[129, 46, -87, 46, -17, -88, -20, 9, -219, -20, 203, -108, 26, 16, 14, -59, -10, 94, 16, -86, 126, 14, -24, 52, 57, 86, -24, 130, 65, 116, -153, -79, -31, -63, -34, 60, -125, 12, -89, 11, 11, -24, 51, 3] | 18
[-87, 235, 122, -251, 33, -127, -222, 107, 246, 12, -200, -71, -134, 52, 289, 156, -105, -225, -537, 597, 222, -261, 223, 232, -49, -84, 337, -16, -161, 96, 12, 234, 39, 120, 144, 156, 235, -45, 151, -345, 195, -98, -71, -5] | 22
[-36, 69, -2, 8, 81, 8, 51, 49, 13, 166, 87, 60, 83, 140, -72, -93, -35, 9, -52, -96, -43, -48, -10, -5, 32, 2, 149, 107, 34, 167, 168, -108, 8, 32, 37, -12, -153, 39, -199, -23, 47, 41, 33, -90] | 30
[-117, 218, 167, -190, -72, -140, -294, 148, 331, -40, -370, -45, -138, -26, 106, 181, -46, -25, -393, 434, 48, 34, 145, 56, 51, 68, 159, 23, -159, -173, 138, 194, -58, 40, 22, 163, 438, 41, 171, -241, 14, -225, -6, 91] | 13
[-129, 31, -2, 22, -136, 14, 56, -181, -51, 139, 89, 5, -22, -225, -115, -327, 49, -119, 17, 12, -86, -260, -149, -141, 17, 220, -44, 168, 201, 12, 134, -72, -75, -84, -2, -9, 159, 3, 26, 181, 13, -196, -141, 143] | 19
[-45, 115, 10, -53, 27, 2, -217, 193, 280, -82, -141, -80, -190, 31, 176, 245, -63, -210, -392, 453, 226, -232, 99, 245, -79, -84, 139, 3, -43, -26, 29, 150, -59, 94, 166, 196, 285, -127, 177, -265, 31, 67, -66, 24] | 7
[-178, 276, 272, 101, -66, 139, 146, -64, 370, -177, -288, -90, -205, -168, 227, -113, -10, 136, 40, 34, 281, 56, -144, -52, 370, -138, 175, -287, 399, -62, 117, -279, 308, 125, -20, -69, 173, -285, 14, -70, -102, 147, 108, -83] | 11
[91, 105, 95, 42, -23, -95, 18, 78, -15, -43, -37, -38, -77, -65, 45, -24, 169, 119, -33, -13, 122, 155, 47, -41, 170, -46, 58, 2, 136, 5, -87, -75, 128, -9, 15, 9, -73, -56, -95, -79, -87, -55, 49, -55] | 30
[67, -78, -58, -103, 73, -69, 64, 41, 5, 43, 121, 69, -80, -132, -75, -130, 100, -268, 81, 138, 12, -35, -9, 33, -22, 108, -7, 179, 9, 133, 5, 0, 65, 10, -96, 9, 82, 184, -39, -59, 139, -80, -23, 91] | 29
[22, 5, -9, -90, -119, 11, 101, -187, -251, 67, 157, -82, 19, -32, -11, -312, -51, -44, -21, 33, -79, -31, -167, -66, 16, 202, -65, 170, 249, 213, -18, -114, -88, -99, -33, -25, -68, 43, -36, 292, 16, -113, -31, 157] | 19
[-139, 65, -64, 109, -30, -58, -9, -141, 136, 85, -146, 94, 31, -117, 59, -304, 55, -177, 52, 10, 130, -205, 129, 22, 178, 67, 32, 42, -40, 11, 119, -43, 0, -33, 5, -117, 88, -29, -161, -10, 58, -100, -48, 192] | 2
[14, 351, 295, 32, -193, -31, 167, -58, 151, -191, -209, -103, -218, -46, 124, -23, 111, 306, 121, 3, 106, 181, -69, -199, 337, -98, 154, -221, 329, -102, -104, -20, 148, -23, 39, -236, -23, -219, 65, 56, -221, -110, 164, -23] | 12
[-100, -70, -147, 72, -133, -153, -23, -262, -206, -10, 55, 13, 125, -34, -88, -324, 45, -121, 97, -246, 0, 356, -176, 150, -136, -30, -46, -250, -419, -48, -100, -327, 123, 307, -214, 25, 41, 309, 323, -99, -103, 130, -129, -214] | 15
[132, -56, -18, -40, -56, -70, 6, 8, -136, -12, 110, 16, -36, -44, -57, -14, 68, 26, 21, -25, 10, 57, 42, 0, -11, 57, -112, 240, 54, -43, -64, 0, -52, -92, -59, 46, -13, 30, -65, 79, 13, -92, 26, 90] | 18
[-46, 177, -58, 234, 70, 169, 204, 65, -52, 227, 93, -114, 216, 428, -47, -73, -266, -49, 87, -216, -74, -377, -101, 97, 79, -79, 146, 10, 97, 292, 227, -107, -202, 9, 225, -215, -295, -182, -244, 164, -25, 233, 224, -67] | 4
[-111, 83, 4, 42, -187, -37, 79, -318, -169, 134, -19, -75, 52, -171, 20, -455, 57, -97, -10, -50, -7, -274, -55, -145, 145, 174, -28, 84, 162, 86, 61, -31, -72, -137, 34, -183, 55, -61, -60, 230, 18, -235, -53, 223] | 14
[-48, -36, -111, 58, 17, 11, -4, -12, 171, -10, 86, 197, -122, -68, -43, -69, 88, -200, 45, 116, 103, -172, 63, 93, -101, -16, 18, 125, 6, -27, 35, -1, -11, 51, 37, 31, 22, -11, 17, -43, 25, 46, -175, 80] | 7
[52, 35, -27, -6, -47, -114, -15, -30, -47, 47, 145, 82, -105, -106, -54, -76, 228, -19, -81, 24, 61, -104, 74, -75, -30, -2, 77, 123, 49, 2, -83, 83, 19, -50, 84, -16, -75, -7, -16, -70, -17, -148, -134, -12] | 30
[12, 91, -17, 43, 33, -82, 104, -1, -76, 160, 88, 35, 105, 73, -60, -142, -10, -72, 108, -83, -17, -164, 65, 22, 56, 15, 100, 120, -62, 126, 54, -21, -2, -2, 8, -101, -138, 46, -159, 1, 97, -64, 64, -10] | 23
[172, 185, 32, -25, -10, -207, -209, 281, -104, -104, -6, -221, -68, 58, 117, 201, 10, 75, -247, 305, 153, 180, 49, 180, 30, 53, 77, -3, -36, 82, -260, 28, -15, 52, 51, 265, 13, 37, 122, -203, -92, -78, 17, -73] | 24
[80, 50, 13, -119, 22, -137, -200, 171, 54, -46, 7, 6, -89, 19, -56, 118, 96, 170, -214, 65, 18, 337, 12, -38, 30, 93, 70, 99, -30, -6, -13, -8, 10, -2, -54, 176, 55, 162, -26, -185, -68, -102, -1, -63] | 33
[33, -170, -18, -38, -188, -197, 36, -211, -305, 16, -50, 16, 145, -58, -174, -251, 126, -46, 139, -320, -174, 568, -108, 33, -82, -24, -207, -93, -415, -195, -67, -261, 93, 181, -297, -22, 101, 361, 226, 25, -119, -19, 30, -133] | 22
[1, 78, -49, 10, 8, -95, -7, -43, 124, -40, -49, 135, -42, 37, 63, -103, 48, -24, 76, 32, 139, 47, 153, 57, 106, -16, 82, 41, -68, 30, -29, 2, 32, 5, -27, -92, -85, 27, -123, -56, 26, -34, 3, 97] | 4
[-42, 163, 44, 97, 16, 75, 48, 30, 242, -132, -20, -22, -164, -40, 112, 12, -11, 80, 45, 10, 253, -43, -64, 29, 183, -74, 124, -86, 231, 9, 17, -126, 118, 45, 23, -15, 34, -175, -41, -103, -45, 135, 57, -49] | 6
[68, -39, -16, -52, 67, -67, -46, 151, 31, 8, 73, 61, -55, -70, -56, 10, 48, -79, -19, 127, 34, 103, 22, 81, -20, 85, -21, 195, 26, 35, 13, -84, 46, 32, -86, 188, 56, 123, -59, -79, 52, -26, -36, 17] | 26
[-22, 5, -65, 52, -55, -151, -38, -2, -41, 38, 104, 59, -8, -181, -181, -150, 121, -56, 145, -54, -39, 111, -83, -14, -28, 153, -43, 67, -121, -86, -23, -124, 36, 71, -145, 105, 127, 216, 116, -79, -37, -125, -112, -44] | 22
[74, 34, 13, -56, 1, -122, -95, 132, 20, -19, 32, 36, -62, -50, -33, 68, 47, 25, -54, 121, 48, 99, 77, 54, -2, 75, -1, 182, -25, -52, -38, -1, 1, -7, -63, 166, 65, 82, -17, -88, 21, -104, -22, 23] | 21
[34, 75, -10, -19, 15, -171, -53, 57, -2, 39, 32, 52, -25, -92, -16, -89, 112, -48, -6, 97, 74, 20, 100, 24, 56, 81, 73, 109, -58, 42, -56, -1, 62, 8, -42, 62, -1, 109, -58, -123, 50, -151, -55, 22] | 26
[-98, 38, 21, 239, 43, 196, 181, 74, 42, 243, -96, -25, 178, 217, -62, -92, -145, -189, 39, -134, -85, -409, 9, 98, 56, -105, -5, 127, 108, 81, 360, -108, -149, 6, 189, -131, -63, -225, -244, 184, 5, 186, 155, 52] | 9
[20, 20, 8, -57, 34, -121, -173, 121, 101, -3, -108, 26, -53, -39, -39, 6, 146, 66, -186, 21, 42, 263, 62, -46, 100, 72, 51, 72, -56, -14, 76, -21, 46, -1, -47, 89, 110, 139, -99, -191, -45, -99, 13, 1] | 36
[-14, 93, -64, 219, 76, 53, -14, 188, -31, 131, 183, -89, 49, 66, -119, -2, 7, 45, -70, -126, 27, -149, -145, 26, 20, 29, 90, 50, 157, 131, 106, -184, -36, 47, 134, 137, -97, -73, -98, -79, -98, 124, -22, -188] | 31
[83, -26, -51, -22, -61, -204, 24, -35, -157, 27, 67, 14, -9, -115, -121, -178, 201, -140, 111, -24, -49, 180, -25, -11, -14, 74, -34, 10, -173, 18, -127, -26, 61, 57, -108, -47, 28, 247, 104, -70, -34, -148, -36, -13] | 29
[37, -94, -34, -99, 82, -42, -46, 113, 124, 11, 59, 154, -114, -85, -109, -18, 139, -110, -45, 101, -7, 148, 16, -3, -45, 71, 6, 189, 20, 27, 84, -41, 60, 29, -78, 113, 77, 170, -67, -107, 40, -32, -75, 30] | 33
[38, 125, -53, 51, -42, -182, -29, -72, 7, -18, -44, 61, 10, 25, 31, -109, 100, 65, 100, -100, 133, 23, 180, -13, 159, 1, 74, 27, -152, -20, -84, 76, 2, -56, -23, -170, -90, 35, -128, -81, 8, -139, 67, 84] | 7
[93, -108, 0, -178, -115, 85, 68, -136, -290, 70, 209, -191, -30, -48, -129, -191, 0, 57, -145, -142, -181, 105, -330, -225, 28, 233, -142, 215, 329, 167, 82, -92, -134, -192, -59, -30, 89, 91, -52, 261, -33, -111, 101, 89] | 32
[105, 42, 62, -84, -61, -115, 20, -8, 0, -71, -46, 72, -59, 13, -12, -4, 71, 123, 85, -31, 19, 223, 108, -44, 100, 15, -22, 140, -9, -82, -50, 30, 15, -67, -104, -68, -30, 60, -91, 35, -6, -126, 106, 97] | 14
[-87, 24, -177, 14, 98, -36, -48, -74, 230, 24, 116, 148, -54, -60, -4, -81, -16, -128, 78, -71, 220, -266, 87, 58, 54, 25, 130, 102, -145, 18, 98, 40, 24, -8, -60, -70, 104, 51, -130, -226, 201, 11, -10, 41] | 3
[-72, 210, 25, 126, 0, -1, 91, 51, -53, 218, 92, -35, 180, 205, -159, -97, -145, 141, 105, -228, -150, -138, -96, -66, 95, 88, 141, 85, 31, 109, 198, -116, -114, -10, 47, -71, -154, 3, -165, 87, -25, -32, 122, -100] | 20
[55, 49, -17, 45, 16, -174, -5, 15, -88, 67, -15, 19, 70, -68, 25, -146, 88, -54, 57, -22, 111, -12, 164, 61, 126, 36, 18, 119, -99, 42, -49, -39, 72, -15, -60, -5, -48, 63, -164, -80, 85, -122, 38, 52] | 23
[66, 111, -50, 68, -28, -133, -15, -13, -20, -44, 37, 32, -26, 20, 30, -56, 83, 59, 77, -38, 147, -2, 122, 29, 94, -6, 59, 50, -45, 12, -118, 34, 7, -29, 5, -75, -117, -9, -78, -58, -11, -71, 24, 47] | 11
[38, -63, -128, -60, 98, -56, -63, 74, 76, 12, 208, 82, -104, -73, -147, 0, 121, -65, -16, -55, 49, 54, -70, -28, -52, 75, 65, 120, -53, 58, 42, -16, 51, 28, -78, 61, 78, 194, -21, -217, 62, -4, -40, -79] | 34
[126, 17, -141, 108, 84, -7, 5, 141, -41, -29, 115, -43, 35, 187, 7, 47, -84, -27, 87, -46, 113, 15, 13, 175, 49, 3, -19, 90, -8, 145, -55, -78, -89, -2, 14, 15, -145, 0, -148, -16, -13, 145, 124, 23] | 3
[91, -18, -129, 44, 3, -145, 1, 18, -150, -5, 231, -13, -17, -84, -79, -75, 93, -121, 107, -30, 88, 13, -46, 109, -80, 36, -8, 43, -135, 49, -171, -71, 55, 85, -82, 74, -17, 155, 107, -134, 26, -6, -62, -94] | 23
[-24, 216, -113, 327, 47, 1, -7, 109, -88, 109, 107, -150, 172, 203, -17, -63, -119, 110, 56, -221, 118, -226, -49, 100, 141, 18, 116, -25, 36, 171, 41, -157, -101, 19, 142, -12, -216, -133, -173, -31, -81, 129, 98, -108] | 10
[-2, 37, -52, 7, 85, -48, -73, 98, 94, 10, 127, 70, -115, -78, 45, -9, 98, -124, -160, 192, 190, -116, 53, 118, -59, -27, 140, 74, 55, 105, -39, -48, 103, 91, 66, 173, -27, -9, -4, -202, 52, 45, -173, -78] | 29
[126, 84, -56, -43, 85, -136, -152, 220, -21, -54, 139, -110, -80, -4, 38, 147, 9, -2, -152, 168, 177, 51, 10, 143, 0, 58, 97, 74, -40, 110, -143, 0, 37, 45, -16, 221, 43, 89, 28, -262, 45, -13, 9, -98] | 27
[-47, 6, -197, -79, 40, -133, -5, -199, 30, -36, 120, 118, 38, 90, 3, -219, -61, -109, 153, -134, 118, 180, -25, 124, -9, 12, 129, -106, -353, 138, -59, -108, 90, 155, -202, -127, -54, 298, 35, -177, 119, 80, 10, -60] | 4
[104, 94, -143, 111, 43, -119, -120, 66, -112, -64, 204, -79, 27, 43, 27, 34, -20, 198, 10, -167, 245, 34, 30, 91, 91, 50, 48, 82, -40, 63, -152, -85, 3, -29, -46, 104, -125, 7, -120, -160, 15, 34, 58, -80] | 14
[70, 19, 103, -164, 35, -62, -145, 227, 108, -35, -124, -26, -127, 6, 102, 178, 17, -120, -341, 399, 75, 99, 113, 168, -59, -30, 46, 130, 12, 8, 4, 40, 24, 67, 36, 257, 156, 16, 51, -148, 29, -20, -34, 16] | 27
[17, 52, -34, 19, 14, -104, -18, 61, -36, 32, 108, 56, -31, -97, -52, -180, 93, -52, 31, 132, 20, 95, -36, 21, 23, 163, 34, 107, 104, 141, -56, -145, 52, 40, -43, 138, -75, 126, -37, -2, -27, -89, -143, 28] | 27
[32, 160, -57, 204, -14, -132, -51, 98, -108, 41, 98, -74, 69, -16, -40, -80, 37, 103, 77, -78, 101, -36, 4, 46, 111, 98, 39, 46, 16, 48, -87, -124, -12, 5, 19, 92, -108, -8, -71, -57, -75, -59, -15, -53] | 19
[-57, 39, -133, 45, -34, -204, -21, -198, -79, -3, -18, 58, 112, -1, 14, -306, 39, -95, 150, -156, 112, 192, 42, 113, 56, 14, 60, -135, -362, 58, -85, -146, 117, 157, -174, -109, -45, 244, 43, -136, 37, -3, -14, -33] | 11
[197, 27, -11, -66, -119, -159, 62, -104, -376, 23, 157, -105, 13, 10, 6, -187, 142, 57, -33, -43, -15, 121, -2, -76, 55, 77, -38, 110, 93, 166, -234, 20, -38, -124, 14, -98, -223, 58, -62, 144, -54, -187, 32, 67] | 28
[62, 48, 22, 82, 0, -105, -2, 75, -30, 6, -11, -19, 2, -106, 6, -43, 82, 14, 62, -33, 125, 7, 87, 43, 129, 21, -27, 114, 15, -44, -31, -78, 70, -18, -56, 61, 29, -12, -112, -72, 21, -64, 54, 16] | 21
[46, 3, -98, 12, 13, -40, 51, 14, 20, -20, 179, 123, -115, -38, -30, -87, 70, -202, 97, 196, 74, -150, 34, 104, -111, 43, 23, 151, 60, 103, -94, 23, -15, 32, 29, 25, -88, 32, 40, 24, 42, -10, -151, 99] | 14
[-183, 262, 358, -63, -161, 91, 164, -178, 331, -186, -198, -118, -313, -371, 142, -128, 92, 213, 8, -30, 205, 151, -296, -244, 349, -88, 186, -314, 426, -179, 86, -255, 394, 101, -126, -66, 361, -183, 183, -128, -93, -10, 80, -195] | 25
[-41, 157, 25, 184, -35, -58, -6, 59, -66, 186, 18, -9, 100, 75, -105, -107, 111, 128, -85, -171, -52, -90, 17, -94, 94, 1, 117, 41, 64, 38, 105, -75, -50, -23, 159, -26, -171, -77, -155, 0, -137, -72, -24, -106] | 31
[8, 96, -94, 24, 36, -125, -128, -20, 88, -35, -41, 55, 14, 78, 123, -28, -10, 67, -64, -43, 240, 20, 197, 103, 140, -29, 110, 38, -157, 24, -39, 7, 10, -21, -17, -24, -61, 0, -181, -174, 63, -10, 51, 39] | 3
